Below is a small trained network, with its code and all its weights. Each question gives an input and a class and asks what happens when units are switched off, that is, made to give their printed mean instead of their output.

import numpy as np


def w(rows, s, z=0):
    codes = np.array(rows[::2]) - 128.0
    scale = np.full(codes.shape[1], s)
    scale[-1] = z or s
    return codes * scale


def f(y):
    return np.maximum(y, 0)


def log_softmax(a):
    a = a - a.max(-1, keepdims=True)
    return a - np.log(np.exp(a).sum(-1, keepdims=True))


def net(x, mask):
    res = np.array(x, float).reshape(1, 7) / 4 @ E
    y = f(res @ A[0][:, :-1].T + A[0][:, -1])
    res = res + np.where(mask, y, B[0][:, -1]) @ B[0][:, :-1]
    return log_softmax(res[-1] @ U[:, :-1].T + U[:, -1])


A, B = {}, {}
E = w([
[123,126,129,115,142,126,123],'x0',
[71,25,30,244,175,138,151],'x1',
[40,149,107,61,85,199,158],'x2',
[136,101,140,125,126,129,137],'x3',
[86,39,162,153,77,101,10],'x4',
[134,151,118,147,105,127,131],'x5',
[135,109,139,134,112,130,143],'x6',
],0.012)
A[0] = w([
[180,53,73,179,161,82,49,115],'neuron 0',
[250,136,128,147,184,38,121,124],'neuron 1',
[62,141,150,197,169,184,149,175],'neuron 2',
[181,176,224,56,93,59,78,127],'neuron 3',
[94,108,69,150,134,153,156,139],'neuron 4',
[52,112,118,163,101,160,97,54],'neuron 5',
[73,99,79,145,125,111,193,163],'neuron 6',
[117,106,184,91,133,149,147,119],'neuron 7',
[76,102,71,195,179,206,175,6],'neuron 8',
[82,94,69,85,70,152,123,173],'neuron 9',
[184,153,118,138,189,120,228,152],'neuron 10',
[193,181,134,53,112,201,184,130],'neuron 11',
[92,82,149,108,58,107,71,120],'neuron 12',
[182,142,73,139,179,103,204,25],'neuron 13',
[137,169,209,106,84,97,73,130],'neuron 14',
[151,161,109,178,88,140,102,133],'neuron 15',
[130,172,144,67,115,126,167,142],'neuron 16',
[151,135,148,95,108,81,103,192],'neuron 17',
[72,87,162,101,55,149,16,41],'neuron 18',
[174,158,198,137,103,135,81,75],'neuron 19',
[145,133,126,72,148,121,154,115],'neuron 20',
[122,85,120,194,147,89,102,117],'neuron 21',
],0.011,0.013)
B[0] = w([
[95,122,152,84,56,56,156,212],'neuron 0',
[216,118,97,181,152,206,119,217],'neuron 1',
[120,89,117,115,130,77,112,208],'neuron 2',
[150,82,109,191,152,170,97,253],'neuron 3',
[174,67,112,166,126,132,113,203],'neuron 4',
[66,96,128,134,158,54,100,168],'neuron 5',
[113,80,122,135,155,130,106,218],'neuron 6',
[84,164,119,128,84,136,99,154],'neuron 7',
[244,189,86,116,101,228,194,199],'neuron 8',
[193,154,115,154,120,178,153,208],'neuron 9',
[183,142,92,121,184,170,115,234],'neuron 10',
[86,136,155,67,76,86,168,227],'neuron 11',
[141,126,78,162,137,136,119,200],'neuron 12',
[101,36,115,198,149,74,44,173],'neuron 13',
[160,123,97,159,127,144,112,213],'neuron 14',
[120,106,135,83,114,110,128,150],'neuron 15',
[71,124,153,105,100,127,159,199],'neuron 16',
[133,150,104,92,107,150,160,201],'neuron 17',
[210,131,119,139,171,176,151,204],'neuron 18',
[79,116,120,168,170,102,109,174],'neuron 19',
[138,110,164,110,104,130,136,160],'neuron 20',
[67,144,175,102,86,53,158,190],'neuron 21',
],0.011,0.016)
U = w([
[146,166,93,128,128,217,128,254],'0',
[97,56,92,165,145,129,13,110],'1',
[12,152,193,69,59,66,133,37],'2',
],0.011,0.00077)

Each question gives the input, the list of numbers given to net, and the class t.
The units are the neurons (one row each of A and B). Each row of codes is followed by its name. A weight is (code - 128) times the scale printed after its matrix; where a second scale follows, it is the last column's (A, B and U).
mask holds one flag per neuron, in row order. A switched-off neuron (its flag False) gives its mean, the last column of its row in B, instead of its output. The means were averaged over made-up inputs and are rounded, as every weight is.
A unit's drop is (log p(t) with every unit on - log p(t) with that unit switched off) / (log p(t) with every unit on - log p(t) with every unit switched off).
The circuit of an input: a set's keep is (log p(t) with only the set's units on - log p(t) with every unit switched off) / (log p(t) with every unit on - log p(t) with every unit switched off). Starting from the 12 units with the biggest drops (on a tie, the unit counted first), units are removed one at a time, each time the one whose removal leaves the highest keep (on an exact tie, the one counted first), for as long as the keep stays at least 0.8.
circuit, biggest first: the units of the circuit, biggest drop first
most important unit: the unit with the biggest drop
k most important neurons: the k neurons with the biggest drops, biggest first
drop of u: that unit's drop, to one decimal
input [8,8,5,5,-1,7,-2], class 0: most important unit => neuron 8
input [-3,8,-2,3,2,-6,-5], class 2: circuit, biggest first => neuron 0; neuron 21
input [-8,7,0,6,-7,-8,-8], class 1: 4 most important neurons => neuron 13; neuron 6; neuron 2; neuron 4
input [6,-8,8,8,0,5,4], class 2: 3 most important neurons => neuron 11; neuron 16; neuron 1
input [6,1,-3,2,-4,5,-4], class 1: 3 most important neurons => neuron 8; neuron 13; neuron 9
input [-3,-7,4,5,8,1,-4], class 0: 3 most important neurons => neuron 18; neuron 17; neuron 13
input [-5,0,5,-4,5,-7,-5], class 0: 4 most important neurons => neuron 18; neuron 9; neuron 13; neuron 3
input [6,-7,-2,-4,1,1,-5], class 1: 4 most important neurons => neuron 3; neuron 8; neuron 19; neuron 9
input [0,6,-4,-6,8,3,4], class 2: 2 most important neurons => neuron 0; neuron 21
input [7,0,4,-3,-6,3,-7], class 2: 2 most important neurons => neuron 11; neuron 1
input [-2,-1,1,-1,-2,0,-5], class 2: 2 most important neurons => neuron 1; neuron 8
input [3,2,-7,0,3,-6,-2], class 2: drop of neuron 0 => 0.2
input [-6,5,-8,-6,-6,3,-6], class 1: drop of neuron 13 => 4.0
input [-1,-6,6,-7,-8,1,-8], class 2: drop of neuron 11 => 0.3
input [7,-5,1,7,-2,-3,0], class 2: most important unit => neuron 11
